Below is a small trained network, with its code and all its weights. Each question gives an input and a class and asks what happens when units are switched off, that is, made to give their printed mean instead of their output.

import numpy as np


def w(rows, s, z=0):
    codes = np.array(rows[::2]) - 128.0
    scale = np.full(codes.shape[1], s)
    scale[-1] = z or s
    return codes * scale


def norm(h):
    return h / np.sqrt((h * h).mean(-1, keepdims=True) + 1e-5)


def f(y):
    return np.maximum(y, 0)


def log_softmax(a):
    a = a - a.max(-1, keepdims=True)
    return a - np.log(np.exp(a).sum(-1, keepdims=True))


def net(x, mask):
    res = np.array(x, float).reshape(1, 5) / 4 @ E
    u = 0
    for l in range(2):
        y = f(norm(res) @ A[l][:, :-1].T + A[l][:, -1])
        res = res + np.where(mask[u : u + 8], y, B[l][:, -1]) @ B[l][:, :-1]
        u += 8
    return log_softmax(norm(res)[-1] @ U[:, :-1].T + U[:, -1])


A, B = {}, {}
E = w([
[92,148,163,106,201,141,115],'x0',
[156,200,91,155,225,116,177],'x1',
[174,112,189,126,80,158,194],'x2',
[84,140,135,125,91,7,177],'x3',
[210,112,159,60,126,75,92],'x4',
],0.012)
A[0] = w([
[193,117,102,156,187,170,136,3],'L0N1',
[188,131,102,129,124,87,124,27],'L0N2',
[143,164,140,147,170,94,214,19],'L0N3',
[115,122,172,157,44,186,183,28],'L0N4',
[91,130,161,130,86,69,159,70],'L0N5',
[112,146,57,195,180,146,189,1],'L0N6',
[69,133,130,148,50,123,184,11],'L0N7',
[2,142,29,167,208,151,101,206],'L0N8',
],0.018,0.0033)
B[0] = w([
[72,116,78,110,201,202,158,183],'L0N1',
[209,121,101,100,111,129,164,154],'L0N2',
[242,159,148,93,30,41,81,191],'L0N3',
[214,48,163,166,3,153,232,193],'L0N4',
[31,143,160,65,178,108,115,186],'L0N5',
[35,242,82,97,107,164,98,203],'L0N6',
[37,58,85,191,76,203,65,188],'L0N7',
[24,205,48,50,207,251,178,255],'L0N8',
],0.013,0.015)
A[1] = w([
[110,102,141,99,73,179,70,47],'L1N1',
[110,212,61,151,84,167,134,147],'L1N2',
[203,142,136,142,149,172,146,108],'L1N3',
[101,120,121,118,67,65,54,214],'L1N4',
[1,155,75,188,152,87,129,158],'L1N5',
[87,150,163,119,83,66,220,86],'L1N6',
[131,167,203,93,196,214,109,58],'L1N7',
[114,72,169,137,137,75,149,7],'L1N8',
],0.021,0.0015)
B[1] = w([
[135,177,108,193,134,5,150,201],'L1N1',
[41,53,127,61,136,157,82,250],'L1N2',
[196,125,100,14,119,152,175,166],'L1N3',
[142,107,195,83,231,93,98,188],'L1N4',
[159,202,79,32,146,253,166,230],'L1N5',
[73,131,78,149,227,100,87,181],'L1N6',
[76,217,154,169,189,198,60,226],'L1N7',
[77,152,67,71,136,101,85,151],'L1N8',
],0.016)
U = w([
[129,133,140,104,181,43,102,143],'0',
[84,180,94,70,181,211,123,214],'1',
[76,79,107,186,54,134,151,82],'2',
[252,127,126,104,110,136,164,85],'3',
[133,175,169,212,166,153,88,1],'4',
],0.017,0.005)

Each question gives the input, the list of numbers given to net, and the class t.
The units are the neurons (one row each of A and B). Each row of codes is followed by its name. A weight is (code - 128) times the scale printed after its matrix; where a second scale follows, it is the last column's (A, B and U).
mask holds one flag per neuron, layer by layer. A switched-off neuron (its flag False) gives its mean, the last column of its row in B, instead of its output. The means were averaged over made-up inputs and are rounded, as every weight is.
A unit's drop is (log p(t) with every unit on - log p(t) with that unit switched off) / (log p(t) with every unit on - log p(t) with every unit switched off).
The circuit of an input: a set's keep is (log p(t) with only the set's units on - log p(t) with every unit switched off) / (log p(t) with every unit on - log p(t) with every unit switched off). Starting from the 12 units with the biggest drops (on a tie, the unit counted first), units are removed one at a time, each time the one whose removal leaves the highest keep (on an exact tie, the one counted first), for as long as the keep stays at least 0.8.
units of the circuit, in order: the units of the circuit, biggest drop first
unit that matters most: the unit with the biggest drop
top k neurons: the k neurons with the biggest drops, biggest first
k most important neurons of layer l: the k neurons of layer l with the biggest drops, biggest first
drop of u: that unit's drop, to one decimal
input [2,-8,-1,6,5], class 0: units of the circuit, in order	L0N8, L1N1
input [-2,-4,2,5,-3], class 2: 4 most important neurons of layer 0	L0N4, L0N7, L0N8, L0N6
input [-3,5,8,2,-4], class 2: units of the circuit, in order	L0N4, L1N5, L0N8
input [-6,3,1,5,0], class 0: top neuron	L0N8
input [-3,0,3,5,-3], class 0: 3 most important neurons of layer 1	L1N4, L1N1, L1N6
input [-7,1,-3,5,2], class 0: units of the circuit, in order	L0N8, L1N4
input [-2,-5,3,-1,6], class 3: 2 most important neurons of layer 0	L0N8, L0N6
input [8,-5,6,-6,-5], class 3: 4 most important neurons of layer 0	L0N4, L0N8, L0N6, L0N5
input [-8,7,2,-5,6], class 3: top 4 neurons	L0N8, L0N2, L0N6, L1N3
input [-3,0,3,-6,2], class 3: top 2 neurons	L0N8, L0N6
input [-2,-5,-4,-4,8], class 0: top 2 neurons	L0N8, L0N4
input [-3,-6,-1,-7,-4], class 2: top 3 neurons	L0N4, L1N5, L0N8
input [-8,0,-4,-1,7], class 3: top 3 neurons	L0N8, L0N2, L0N6
input [7,-7,6,-8,0], class 3: top 2 neurons	L0N8, L0N4
input [-7,-8,-3,-1,-8], class 2: 2 most important neurons of layer 0	L0N4, L0N6
input [4,-4,7,-1,3], class 3: unit that matters most	L0N4
input [-6,-4,3,-3,0], class 2: top 2 neurons	L1N5, L0N3
input [7,-7,-1,-3,1], class 4: top 2 neurons	L0N8, L0N3
input [-5,5,-7,5,8], class 0: top 2 neurons	L0N8, L1N5
input [-7,3,6,-8,4], class 3: unit that matters most	L0N8
input [-8,2,3,7,8], class 0: drop of L1N7	0.0
input [3,7,6,2,7], class 3: drop of L0N8	0.1
